Each row is followed by its group and then its class within the group.
[-3.11 -1.33  1.08 -1.03  1.38  0.26 -1.96  1.12 -0.05  0.04 -0.70  1.43
  0.16 -0.18 -2.96  0.78]  J369.j673
[-1.83 -0.65  5.07 -0.33  2.01 -1.05  0.78  1.67  0.62  2.10  0.33 -0.18
  0.09 -0.20 -1.65  2.08]  J364.j143
[-1.17 -1.14  7.42 -0.57  3.34 -0.03 -2.36  0.74  0.43  2.14  0.45  0.42
  0.24 -0.24 -3.60  2.46]  J364.j143
[-4.04 -1.19  0.00 -1.41  0.65  0.28 -1.17  2.57 -0.16  0.31 -0.77  1.38
 -0.30  0.63 -2.97  1.95]  J369.j673
[-3.71 -0.90  5.02 -0.77  1.71 -0.63  0.15  2.22  0.56  1.88  0.54  0.50
  0.05  0.65 -3.56  2.41]  J409.J168
[-2.63 -0.58  3.93 -0.86  1.49 -0.27 -0.18  1.13  0.40  1.18  0.11 -0.16
  0.44  0.75 -2.17  1.73]  J409.J168
[-3.81 -1.79  0.40 -0.45  1.64  0.19 -1.44  2.09  0.22 -0.16 -0.30  1.29
  0.54  0.07 -2.45  2.75]  J369.J920
[-2.67 -2.47  1.47 -0.24  2.67  0.12 -3.63  0.66  0.40 -0.54 -0.88  0.71
 -0.08  0.23 -3.63  1.35]  J369.J920
[-4.52 -2.16  1.08 -0.67  2.10 -1.15 -3.25  2.13  0.25  0.42 -0.33  1.75
  0.16  0.13 -2.89  2.05]  J369.j773
[-2.88 -0.87  3.12 -0.12  1.47 -0.85  1.06  1.81  0.58  1.51  0.31  0.29
  0.70  0.65 -2.52  2.42]  J364.j373
[-1.43 -1.29  4.17  0.25  1.95 -0.70  0.71  1.31  0.37  1.64  0.32  0.30
 -0.03  0.15 -2.47  2.12]  J364.j143
[-3.60 -1.95 -0.59  0.19  1.93 -0.02 -3.26  2.30  0.10 -0.41 -0.15  1.71
  0.32 -0.29 -3.23  1.57]  J369.j773
[-2.87 -0.96  5.27 -0.79  2.22 -1.24 -0.86  2.67 -0.44  2.06  0.04  1.15
 -0.33  0.17 -3.65  4.29]  J364.j689
[-1.78 -0.44  5.12 -0.36  0.96 -0.08 -1.39  1.12 -0.13  1.63 -0.35  0.26
  0.33  0.07 -1.92  1.50]  J409.j205
[-0.92 -0.70  5.69 -0.26  2.98 -1.14 -0.13  1.83  0.51  2.12  0.51 -0.51
  0.17  0.38 -1.58  2.26]  J364.j143
[-4.18 -0.28  3.36 -0.99  1.17 -0.35 -0.39  1.24  0.24  2.13  0.23  0.59
 -0.19  1.35 -1.58  1.21]  J409.j230
[-2.81 -0.41  4.57 -1.24  1.47 -0.62  0.04  1.58  0.29  3.01  0.52  0.12
  0.19  0.73 -2.04  2.15]  J409.j205
[-3.55 -0.28  4.10 -0.95  0.96 -0.85  0.67  1.33  0.19  2.39  1.61  0.36
  0.28  1.26 -1.44  1.55]  J409.J168
[-3.23 -0.40  4.25 -1.01  1.50 -0.37 -1.24 -0.12  0.40  2.49  0.25 -0.03
  2.02  0.94 -1.32  0.78]  J409.J168
[-3.10 -0.74  4.92 -0.76  1.85 -0.16 -0.87 -0.38  0.65  1.35 -0.31  0.02
  0.70  0.62 -2.83  1.09]  J409.J168
[-3.56 -1.08  3.33 -0.31  0.41 -0.62  0.98  0.85  0.76  2.13  0.08  0.54
  0.39  1.40 -1.52  1.40]  J409.J168
[-3.44 -1.02  3.94 -1.04  1.33 -0.03 -1.64  0.47  0.12  2.27 -0.42  0.37
  1.01  0.81 -1.20  0.37]  J409.j230
[-2.69 -0.56  3.21 -0.25  3.18 -0.31 -0.66 -0.20 -0.17  0.89 -0.50 -0.03
  0.24  1.09 -2.47  1.19]  J364.j373
[-3.68 -1.82  0.98 -1.95  2.06 -0.01 -3.09  2.29 -0.16  0.31 -0.55  1.79
  0.50  0.42 -3.38  2.33]  J369.J920
[-3.87 -0.22  5.39 -1.14  1.26 -0.51  0.08  1.35  0.98  2.96  0.31 -0.10
  0.66  1.16 -1.93  1.86]  J409.j230
[-3.71 -1.10  4.48 -1.18  2.50 -0.87 -0.62  1.30  0.35  2.49 -0.40 -0.07
  0.10  0.97 -2.25  1.70]  J409.j230
[-0.18  0.44  2.03 -0.44  2.25 -0.30  2.11  1.49  0.44  2.43  0.24 -0.78
  0.21  0.58  0.20  0.35]  J364.j143
[-3.25 -0.81  2.87 -0.23  0.02 -0.19 -2.04  0.58  0.01  0.43 -0.36  0.90
 -0.67 -0.34 -2.36  0.65]  J409.j205
[-2.35 -0.94 -0.22 -1.15  1.18  0.38 -0.77  1.78  0.43  0.56 -0.53  0.81
  0.15  0.20 -1.28  1.11]  J369.j673
[-1.44 -0.26  0.66 -0.25  2.25 -0.89  2.63  1.43  0.02  1.14  0.67 -0.64
 -0.26  0.70  0.32  1.47]  J364.j689
[-2.28 -0.20  5.94 -0.97  2.39 -0.73 -0.42  0.97 -0.19  2.42 -0.55  0.50
  0.13  1.62 -1.32  1.83]  J409.j205
[-3.53 -2.65  0.32 -0.53  2.11  0.73 -3.05  1.08 -0.27 -0.44 -0.76  1.45
  0.31 -0.14 -3.36  1.32]  J369.j773
[-2.94 -0.19  4.48 -0.99  1.38  0.05  0.13  0.22  0.95  1.56 -0.24 -0.20
  0.10  1.05 -1.36  0.30]  J409.j205
[-3.39 -1.62 -0.25 -0.71  1.69  0.04 -2.25  1.56  0.16  0.02 -0.38  1.96
  0.53 -0.08 -2.94  1.27]  J369.j773
[-0.73 -0.21  2.23 -0.81  1.81 -0.85  0.07 -0.21  0.25  0.65 -0.50  0.29
 -0.43  0.49 -1.40  0.34]  J364.j689
[-1.80 -0.96  2.34 -0.37  3.06 -0.75  0.17  0.18  0.63 -0.02  0.29 -0.53
  0.62 -0.35 -2.14  0.70]  J364.j373
[-2.83 -1.57  5.02 -1.36  3.48 -0.43 -2.03  1.98  0.39  1.62  0.02  0.77
  0.14 -0.10 -3.93  2.68]  J364.j689
[-2.57 -1.04  3.03 -0.42  2.65 -0.60 -0.13  1.04  0.25  1.46 -0.04  0.21
  0.14 -0.14 -3.65  1.52]  J364.j689
[-2.38  0.37  4.92 -1.10  2.44  0.08 -0.37 -1.38  0.18  2.10 -0.05 -0.93
  0.64  0.88 -1.06 -1.03]  J409.J168
[-0.22 -0.87  2.92  0.01  1.84 -0.82 -0.12  1.63 -0.05  1.00  0.54  0.04
 -0.54 -0.03 -1.72  2.40]  J364.j689
[-4.27 -1.68  0.16  0.35  1.61 -0.07 -1.44  2.15 -0.01  0.09 -0.79  1.32
 -0.60  0.08 -4.36  1.50]  J369.j673
[-3.08 -1.57  4.38 -0.72  4.27 -0.24 -0.98 -0.39  0.17 -0.34 -0.57 -0.04
  0.45 -0.31 -2.76  0.53]  J364.j373
[-4.08 -2.54  1.54 -0.09  2.88 -0.46 -1.25  3.42  0.11  0.64 -0.12  1.90
  0.42 -0.27 -4.32  3.71]  J369.J920
[-3.73 -1.15 -0.37 -2.08  1.89  0.44 -1.18  2.00  0.13  0.31 -0.36  1.44
  0.11 -0.18 -2.11  0.92]  J369.j673
[-3.83 -0.41  3.69 -1.43  1.46  0.31 -0.69  1.07  0.51  1.65 -0.03 -0.11
  0.56  0.68 -1.54  1.13]  J409.j205
[-2.08 -0.51  3.79  0.00  1.70 -0.53  0.68  1.94 -0.14  0.91  0.35  0.39
  0.13 -0.03 -3.10  2.90]  J364.j373
[-4.68 -2.93  1.39 -1.16  3.21  0.18 -3.25  1.57  0.10 -0.45 -0.70  1.64
  0.48 -0.68 -4.95  1.86]  J369.j773
[-0.49 -0.52  3.50 -0.42  1.86 -0.35 -0.55  0.86  0.04  1.74  0.12 -0.20
 -0.13  0.17 -0.95  1.15]  J364.j689
[-4.54 -1.78  1.24 -1.44  1.76  0.61 -0.95  2.23  0.10  0.66 -0.74  1.36
 -0.15  0.34 -2.02  2.02]  J369.j673
[-3.66 -2.30  1.06 -0.49  1.98 -0.25 -1.29  2.00  0.15  0.15 -0.40  1.56
 -0.16 -0.29 -3.41  2.34]  J369.J920

Each row is followed by its group and then its class within the group.
[ 0.16 -0.55 -0.61  0.15  0.54  0.98  2.28  0.84  1.01  0.85  1.00 -0.52
 -0.96 -1.86  0.70 -0.13]  <75>.X
[-0.37 -0.58 -0.73  0.73 -0.12 -0.74  1.18  0.57  1.50  0.47  0.37 -0.08
 -0.38 -1.84  1.14 -1.71]  <75>.X
[-0.81 -0.44 -0.86  0.29 -0.03 -2.15  1.56  0.74  0.51  0.28 -0.64  0.20
 -0.16 -1.29  0.93  0.22]  <75>.S
[ 0.27 -0.08 -0.15 -1.06 -0.19 -1.60  1.02  0.19 -0.60  0.38  2.96 -0.42
 -0.04 -0.49  0.13  1.99]  <68>.Z
[-0.50  2.45  0.48 -0.18 -0.29  1.42  2.02  0.72  0.47 -0.39  2.13 -0.77
 -0.34 -1.33  1.21 -0.88]  <68>.N
[-0.37 -0.15 -0.86  1.04  0.10 -0.13  1.12 -0.50  1.84  1.18 -0.20 -0.32
 -0.69 -1.53  0.46 -0.37]  <75>.C
[ 0.11 -0.65 -1.56 -0.21 -0.48 -2.11  1.46  0.16  0.69  0.39  0.69 -0.12
 -0.14 -0.81  0.35  0.50]  <75>.X
